Below are the code and all the weights of a small trained network. Each question names an input and a class and asks about switching units off, where a switched-off unit gives its printed mean instead of its output.

import numpy as np


def w(rows, s, z=0):
    codes = np.array(rows[::2]) - 128.0
    scale = np.full(codes.shape[1], s)
    scale[-1] = z or s
    return codes * scale


def f(y):
    return np.maximum(y, 0)


def log_softmax(a):
    a = a - a.max(-1, keepdims=True)
    return a - np.log(np.exp(a).sum(-1, keepdims=True))


def net(x, mask):
    res = np.array(x, float).reshape(1, 4) / 4 @ E
    y = f(res @ A[0][:, :-1].T + A[0][:, -1])
    res = res + np.where(mask, y, B[0][:, -1]) @ B[0][:, :-1]
    return log_softmax(res[-1] @ U[:, :-1].T + U[:, -1])


A, B = {}, {}
E = w([
[77,119,1,94,116,78,81,49,76],'x0',
[190,81,134,79,59,60,228,76,79],'x1',
[113,220,176,212,174,83,142,52,159],'x2',
[138,196,211,57,55,100,58,167,95],'x3',
],0.0097)
A[0] = w([
[131,145,232,61,107,110,73,168,103,75],'N1',
[68,98,79,127,101,29,61,81,109,104],'N2',
[150,96,108,62,141,142,96,215,113,92],'N3',
[2,127,112,168,153,189,84,170,100,89],'N4',
[181,68,166,105,95,66,142,75,83,46],'N5',
[158,118,155,85,118,104,155,90,69,36],'N6',
[200,120,210,149,177,127,180,224,162,190],'N7',
[149,110,117,113,106,42,215,178,90,51],'N8',
[93,159,166,67,65,111,87,144,102,13],'N9',
[87,132,112,138,172,146,9,206,152,90],'N10',
[122,83,91,68,94,184,102,189,110,66],'N11',
[128,238,174,112,170,84,128,64,149,174],'N12',
[157,115,107,68,90,184,144,131,133,89],'N13',
[109,57,64,180,151,155,188,174,154,158],'N14',
[112,161,72,81,158,108,77,93,88,89],'N15',
[113,171,172,77,42,94,61,115,97,6],'N16',
[128,189,136,98,131,155,92,152,101,61],'N17',
[132,202,116,171,103,88,133,90,192,81],'N18',
],0.0089,0.0017)
B[0] = w([
[115,119,116,94,52,103,216,89,143,222],'N1',
[121,131,117,80,96,254,155,249,129,230],'N2',
[187,131,70,226,62,103,108,137,123,196],'N3',
[143,177,220,97,156,99,193,90,122,221],'N4',
[146,110,209,153,196,104,148,134,107,210],'N5',
[117,186,183,129,199,97,163,183,60,188],'N6',
[88,158,54,29,43,210,176,212,124,244],'N7',
[124,91,232,169,161,157,187,130,99,197],'N8',
[68,18,112,120,96,86,164,77,192,197],'N9',
[109,122,208,224,245,102,201,165,63,234],'N10',
[232,137,103,206,92,95,94,167,107,207],'N11',
[202,179,79,186,40,74,90,120,145,237],'N12',
[103,155,140,232,110,59,60,164,158,176],'N13',
[85,86,100,148,110,74,142,57,193,213],'N14',
[64,171,144,47,38,223,146,187,67,203],'N15',
[57,93,128,128,94,88,165,50,201,217],'N16',
[75,98,162,173,150,118,184,99,169,170],'N17',
[204,166,110,120,17,139,90,144,92,198],'N18',
],0.0062,0.011)
U = w([
[82,133,116,25,83,254,140,214,112,118],'0',
[102,121,248,152,205,67,149,145,50,37],'1',
[26,57,70,134,112,57,142,48,237,183],'2',
[206,139,78,211,69,52,40,164,103,80],'3',
[124,99,151,71,119,147,69,148,141,251],'4',
],0.0089,0.0025)

Each question gives the input, the list of numbers given to net, and the class t.
The units are the neurons (one row each of A and B). Each row of codes is followed by its name. A weight is (code - 128) times the scale printed after its matrix; where a second scale follows, it is the last column's (A, B and U).
mask holds one flag per neuron, in row order. A switched-off neuron (its flag False) gives its mean, the last column of its row in B, instead of its output. The means were averaged over made-up inputs and are rounded, as every weight is.
A unit's drop is (log p(t) with every unit on - log p(t) with that unit switched off) / (log p(t) with every unit on - log p(t) with every unit switched off).
The circuit of an input: a set's keep is (log p(t) with only the set's units on - log p(t) with every unit switched off) / (log p(t) with every unit on - log p(t) with every unit switched off). Starting from the 12 units with the biggest drops (on a tie, the unit counted first), units are removed one at a time, each time the one whose removal leaves the highest keep (on an exact tie, the one counted first), for as long as the keep stays at least 0.8.
circuit, biggest first: the units of the circuit, biggest drop first
unit that matters most: the unit with the biggest drop
k most important neurons: the k neurons with the biggest drops, biggest first
drop when u is switched off: that unit's drop, to one decimal
input [-1,-5,-7,-8], class 2: unit that matters most	N14
input [5,6,-5,-3], class 1: 2 most important neurons	N7, N5
input [3,4,8,-7], class 3: circuit, biggest first	N18, N16
input [-4,-6,0,2], class 1: 2 most important neurons	N10, N2
input [2,-4,6,2], class 3: 2 most important neurons	N12, N18
input [-5,-2,6,4], class 3: 4 most important neurons	N12, N2, N15, N18
input [-6,6,8,-2], class 3: 2 most important neurons	N12, N2
input [-3,-6,7,-4], class 3: 2 most important neurons	N12, N18
input [-7,-1,4,6], class 0: 2 most important neurons	N7, N14
input [5,8,2,5], class 1: 2 most important neurons	N5, N6
input [6,5,4,5], class 0: 3 most important neurons	N2, N15, N10
input [-3,8,-7,8], class 1: 2 most important neurons	N6, N5
input [4,-1,-6,1], class 3: drop when N11 is switched off	0.5
input [7,2,-1,-6], class 0: circuit, biggest first	N2
input [8,8,-6,-5], class 0: drop when N10 is switched off	0.6
input [-3,-6,-3,0], class 1: drop when N10 is switched off	0.5
